Below is a small trained network, with its code and all its weights. Each question gives an input and a target symbol and asks what happens when units are switched off, that is, made to give their printed mean instead of their output.

import numpy as np


def w(rows, s, z=0):
    codes = np.array(rows[::2]) - 128.0
    scale = np.full(codes.shape[1], s)
    scale[-1] = z or s
    return codes * scale


def norm(h):
    return h / np.sqrt((h * h).mean(-1, keepdims=True) + 1e-5)


def f(y):
    return np.maximum(y, 0)


def softmax(a):
    e = np.exp(a - a.max(-1, keepdims=True))
    return e / e.sum(-1, keepdims=True)


def log_softmax(a):
    a = a - a.max(-1, keepdims=True)
    return a - np.log(np.exp(a).sum(-1, keepdims=True))


def net(x, mask):
    ids = ['βεζηλμξπσω'.index(c) for c in x.split()]
    T = len(ids)
    res = E[ids] + P[:T]
    u = 0
    for l in range(2):
        r = norm(res)
        for j in range(2):
            rows = slice(3 * j, 3 * j + 3)
            q, k, v = (r @ M[l][rows].T for M in (Q, K, V))
            z = softmax(np.where(np.tri(T) > 0, q @ k.T / 3**0.5, -1e9)) @ v
            o = O[l][rows]
            res = res + np.where(mask[u + j], z, o[:, -1]) @ o[:, :-1]
        u += 2
        y = f(norm(res) @ A[l][:, :-1].T + A[l][:, -1])
        res = res + np.where(mask[u : u + 4], y, B[l][:, -1]) @ B[l][:, :-1]
        u += 4
    return log_softmax(norm(res)[-1] @ U[:, :-1].T + U[:, -1])


Q, K, V, O, A, B = {}, {}, {}, {}, {}, {}
E = w([
[115,121,24,88,102,154,144,120,158,130,171,108],'β',
[164,242,175,208,67,229,164,162,146,135,189,154],'ε',
[102,144,211,96,109,127,92,162,85,50,201,92],'ζ',
[184,203,43,123,66,104,136,49,93,112,91,230],'η',
[218,81,181,113,134,160,179,49,117,225,122,103],'λ',
[144,113,224,167,238,92,166,41,174,83,135,181],'μ',
[152,108,81,76,183,196,202,101,149,92,217,163],'ξ',
[71,75,104,183,145,103,150,145,121,247,190,103],'π',
[165,119,89,182,165,162,122,64,218,110,98,62],'σ',
[101,32,102,129,105,209,158,120,165,189,198,192],'ω',
],0.015)
P = w([
[69,151,114,91,151,171,172,129,163,142,102,138],'0',
[97,136,139,81,155,159,164,202,179,153,104,123],'1',
[128,111,92,96,168,201,104,217,141,106,81,89],'2',
[77,115,108,97,157,202,135,80,97,101,121,121],'3',
[104,158,133,108,88,79,198,158,178,109,134,115],'4',
[183,113,125,97,136,137,153,249,133,120,91,106],'5',
[160,137,98,135,122,135,59,81,87,118,163,116],'6',
[56,130,119,147,117,162,134,22,64,88,147,102],'7',
[174,114,137,130,119,70,100,143,199,115,178,137],'8',
[236,113,127,114,132,64,105,244,160,132,127,137],'9',
[198,77,161,145,117,158,70,101,128,99,149,132],'10',
[89,104,136,161,125,148,122,42,87,87,178,98],'11',
],0.016)
Q[0] = w([
[108,110,130,153,62,136,145,18,136,105,192,92],'L0H1',
[96,119,126,153,157,195,104,94,57,121,116,141],'L0H1',
[52,150,132,124,112,96,208,111,122,117,100,113],'L0H1',
[147,117,125,128,125,144,90,76,49,126,144,137],'L0H2',
[75,117,121,185,115,166,131,27,106,106,193,101],'L0H2',
[34,168,143,98,94,127,246,103,113,123,69,107],'L0H2',
],0.013)
K[0] = w([
[227,114,129,125,106,70,97,208,177,119,160,142],'L0H1',
[107,124,171,102,93,66,210,172,230,149,95,156],'L0H1',
[140,109,120,101,166,170,140,250,88,123,37,102],'L0H1',
[148,133,115,119,126,61,177,150,168,119,177,133],'L0H2',
[197,122,149,120,101,82,135,203,177,144,121,161],'L0H2',
[103,107,127,117,156,163,165,208,120,116,43,117],'L0H2',
],0.012)
V[0] = w([
[150,112,131,54,139,61,134,90,120,135,23,117],'L0H1',
[159,213,100,211,122,87,97,145,127,125,120,5],'L0H1',
[174,135,7,83,119,147,137,148,139,3,116,84],'L0H1',
[64,91,35,151,13,132,90,145,123,158,88,160],'L0H2',
[190,125,225,97,34,176,117,129,103,165,99,111],'L0H2',
[166,158,145,246,184,153,128,126,142,126,72,232],'L0H2',
],0.0075)
O[0] = w([
[174,84,173,24,81,126,173,158,228,110,217,237,104],'L0H1',
[155,116,122,124,148,247,173,226,88,139,77,181,18],'L0H1',
[158,86,125,134,196,141,40,155,127,174,125,133,72],'L0H1',
[71,150,220,120,61,184,72,76,186,137,149,87,2],'L0H2',
[178,76,142,131,101,85,180,129,176,72,88,87,171],'L0H2',
[183,254,134,43,93,76,67,106,110,160,54,108,63],'L0H2',
],0.0099,0.0051)
A[0] = w([
[204,212,97,185,134,130,127,119,104,153,203,53,174],'L0N1',
[197,153,88,72,22,3,188,111,15,69,144,120,254],'L0N2',
[87,102,129,110,161,114,152,197,23,48,151,117,123],'L0N3',
[213,111,44,99,24,160,120,95,142,201,177,49,196],'L0N4',
],0.0058,0.0026)
B[0] = w([
[57,183,189,174,207,149,173,69,127,136,117,109,191],'L0N1',
[118,108,124,203,68,166,33,149,158,138,113,86,254],'L0N2',
[170,93,72,180,169,178,91,114,153,132,152,95,162],'L0N3',
[72,98,68,192,163,148,245,101,197,150,193,161,210],'L0N4',
],0.012,0.0083)
Q[1] = w([
[86,189,124,144,165,86,142,121,159,51,208,127],'L1H1',
[98,138,63,149,133,30,176,182,83,152,188,108],'L1H1',
[51,34,1,199,250,170,120,157,210,36,192,149],'L1H1',
[28,39,32,212,193,219,153,181,199,79,248,83],'L1H2',
[133,129,89,136,189,93,122,211,149,84,175,84],'L1H2',
[182,139,238,65,79,112,87,84,87,196,76,169],'L1H2',
],0.0069)
K[1] = w([
[126,114,154,144,104,109,84,79,118,77,124,124],'L1H1',
[151,175,121,204,126,170,133,140,159,142,144,116],'L1H1',
[166,111,191,254,106,144,102,124,105,106,86,214],'L1H1',
[229,145,209,204,117,145,130,92,106,119,169,133],'L1H2',
[135,116,195,140,97,92,136,162,65,132,118,120],'L1H2',
[40,156,64,77,118,124,175,154,181,114,122,155],'L1H2',
],0.0098)
V[1] = w([
[183,214,98,174,169,190,215,115,191,110,181,70],'L1H1',
[210,111,82,54,128,101,155,98,49,234,168,34],'L1H1',
[112,56,231,71,175,133,177,146,157,138,100,47],'L1H1',
[139,199,185,150,133,98,31,247,85,13,209,86],'L1H2',
[179,181,242,135,207,63,209,120,145,122,110,174],'L1H2',
[90,83,96,140,195,159,117,3,216,19,167,163],'L1H2',
],0.0059)
O[1] = w([
[139,156,118,136,178,190,168,177,50,64,132,81,248],'L1H1',
[161,78,104,42,158,156,182,101,138,114,110,147,100],'L1H1',
[57,2,183,95,197,113,138,128,135,42,142,92,128],'L1H1',
[76,99,158,120,156,183,34,111,100,97,152,132,28],'L1H2',
[133,140,122,189,199,47,184,101,85,54,109,208,114],'L1H2',
[186,148,124,89,160,106,112,184,119,125,135,162,254],'L1H2',
],0.0089,0.0087)
A[1] = w([
[101,171,113,157,132,140,124,111,178,157,210,145,114],'L1N1',
[159,131,186,174,195,66,157,134,102,131,139,166,148],'L1N2',
[70,81,164,91,64,101,137,108,129,101,32,131,1],'L1N3',
[2,222,81,46,197,157,57,127,90,145,120,154,57],'L1N4',
],0.0073,0.0018)
B[1] = w([
[164,113,102,80,115,121,52,119,107,78,190,114,252],'L1N1',
[96,151,83,102,116,115,108,102,106,90,166,221,254],'L1N2',
[80,167,167,61,61,182,113,168,169,116,86,145,128],'L1N3',
[110,132,210,39,95,76,102,206,154,78,5,181,188],'L1N4',
],0.013,0.0043)
U = w([
[154,155,151,47,78,130,97,117,140,170,196,159,31],'β',
[43,215,167,176,86,203,182,176,87,80,174,147,123],'ε',
[105,37,173,142,139,160,28,158,124,112,144,90,151],'ζ',
[153,195,40,136,37,106,55,125,98,173,118,145,161],'η',
[153,83,66,156,184,120,192,121,122,174,173,73,253],'λ',
[83,98,80,147,181,22,68,101,82,81,118,206,122],'μ',
[151,128,112,36,147,147,150,199,62,129,90,179,57],'ξ',
[17,118,179,146,110,53,101,73,149,170,132,99,110],'π',
[125,154,162,170,151,132,137,143,131,141,2,98,7],'σ',
[146,59,131,157,21,74,134,148,150,57,162,115,113],'ω',
],0.0084,0.0023)

Each question gives the input, a string of symbols that net reads in full, and the target symbol t.
The units are the heads (3 rows each of Q, K, V and O) and the neurons (one row each of A and B). Each row of codes is followed by its name. A weight is (code - 128) times the scale printed after its matrix; where a second scale follows, it is the last column's (O, A, B and U).
mask holds one flag per unit, layer by layer, with each layer's heads first. A switched-off unit (its flag False) gives its mean, the last column of its rows in O or B, instead of its output. The means were averaged over made-up inputs and are rounded, as every weight is.
A unit's drop is (log p(t) with every unit on - log p(t) with that unit switched off) / (log p(t) with every unit on - log p(t) with every unit switched off).
The circuit of an input: a set's keep is (log p(t) with only the set's units on - log p(t) with every unit switched off) / (log p(t) with every unit on - log p(t) with every unit switched off). Starting from all 12 units, units are removed one at a time, each time the one whose removal leaves the highest keep (on an exact tie, the one counted first), for as long as the keep stays at least 0.8.
circuit, biggest first: the units of the circuit, biggest drop first
most important unit: the unit with the biggest drop
k most important neurons: the k neurons with the biggest drops, biggest first
heads that matter: for each layer, one digit per head in row order, 1 if its drop is at least 0.15 and else 0, layers parted by /
input ζ ξ λ ω λ λ η, target ω: heads that matter -> 11 / 00
input μ η ξ ε ξ ω λ ξ λ β, target μ: heads that matter -> 11 / 00
input ξ π ζ μ π σ ζ ξ ζ ξ λ ξ, target μ: 3 most important neurons -> [L0N2, L0N4, L1N2]
input λ ζ λ ω ξ λ, target π: circuit, biggest first -> [L0H1, L0H2]
input ξ ξ λ λ ζ μ λ η μ λ ω π, target ω: circuit, biggest first -> [L0H1, L0H2]
input ζ π ζ λ β λ ζ π ω, target ζ: heads that matter -> 10 / 01
input λ ζ μ λ π π π π σ σ ω, target ξ: circuit, biggest first -> [L0H1, L0N2]
input μ ε λ λ σ λ π ε μ λ λ, target η: circuit, biggest first -> [L0H2]
input β ω σ ε π λ ε λ π ε λ λ, target σ: circuit, biggest first -> [L0H1, L0H2]
input η μ μ η, target η: circuit, biggest first -> [L0N2, L1H1]
input π ξ π, target ε: 2 most important neurons -> [L0N2, L1N4]
input λ β μ λ σ λ λ β ξ λ ζ, target μ: 2 most important neurons -> [L0N2, L0N1]
input λ η λ σ, target β: heads that matter -> 11 / 00
input λ λ λ ξ π, target ω: heads that matter -> 11 / 00
input λ ξ ξ λ ξ ξ ε, target μ: most important neuron -> [L0N1]
input η ξ λ π ξ λ ε π λ λ, target ε: circuit, biggest first -> [L0H2, L0H1]
input σ ξ μ σ π, target μ: circuit, biggest first -> [L1H2, L1N2]
input ξ λ λ λ ξ ζ ξ β π, target ζ: circuit, biggest first -> [L1H2, L0N4]
input λ ζ π ξ ω ζ ξ, target π: heads that matter -> 10 / 00
input ξ σ π, target μ: circuit, biggest first -> [L0H1, L0N2, L1N4, L0H2]
input λ σ π η, target ξ: circuit, biggest first -> [L0H1, L0H2, L1N4]
input λ ξ π η, target η: circuit, biggest first -> [L1H1]
input ξ π σ ζ λ ξ λ μ ξ ξ σ, target μ: heads that matter -> 10 / 00
input σ π λ π π ζ σ, target ε: 2 most important neurons -> [L0N2, L0N1]
input λ η ε, target ω: 2 most important neurons -> [L0N2, L1N1]
input λ ξ λ λ λ λ μ, target ω: 2 most important neurons -> [L0N1, L0N2]
input η λ μ σ π λ μ ξ λ λ, target μ: most important unit -> L1N2
input λ π λ π π β λ λ λ ξ, target ω: circuit, biggest first -> [L0H1, L0N2]
input λ π ω π λ μ λ π λ ξ, target ε: 2 most important neurons -> [L0N4, L0N1]
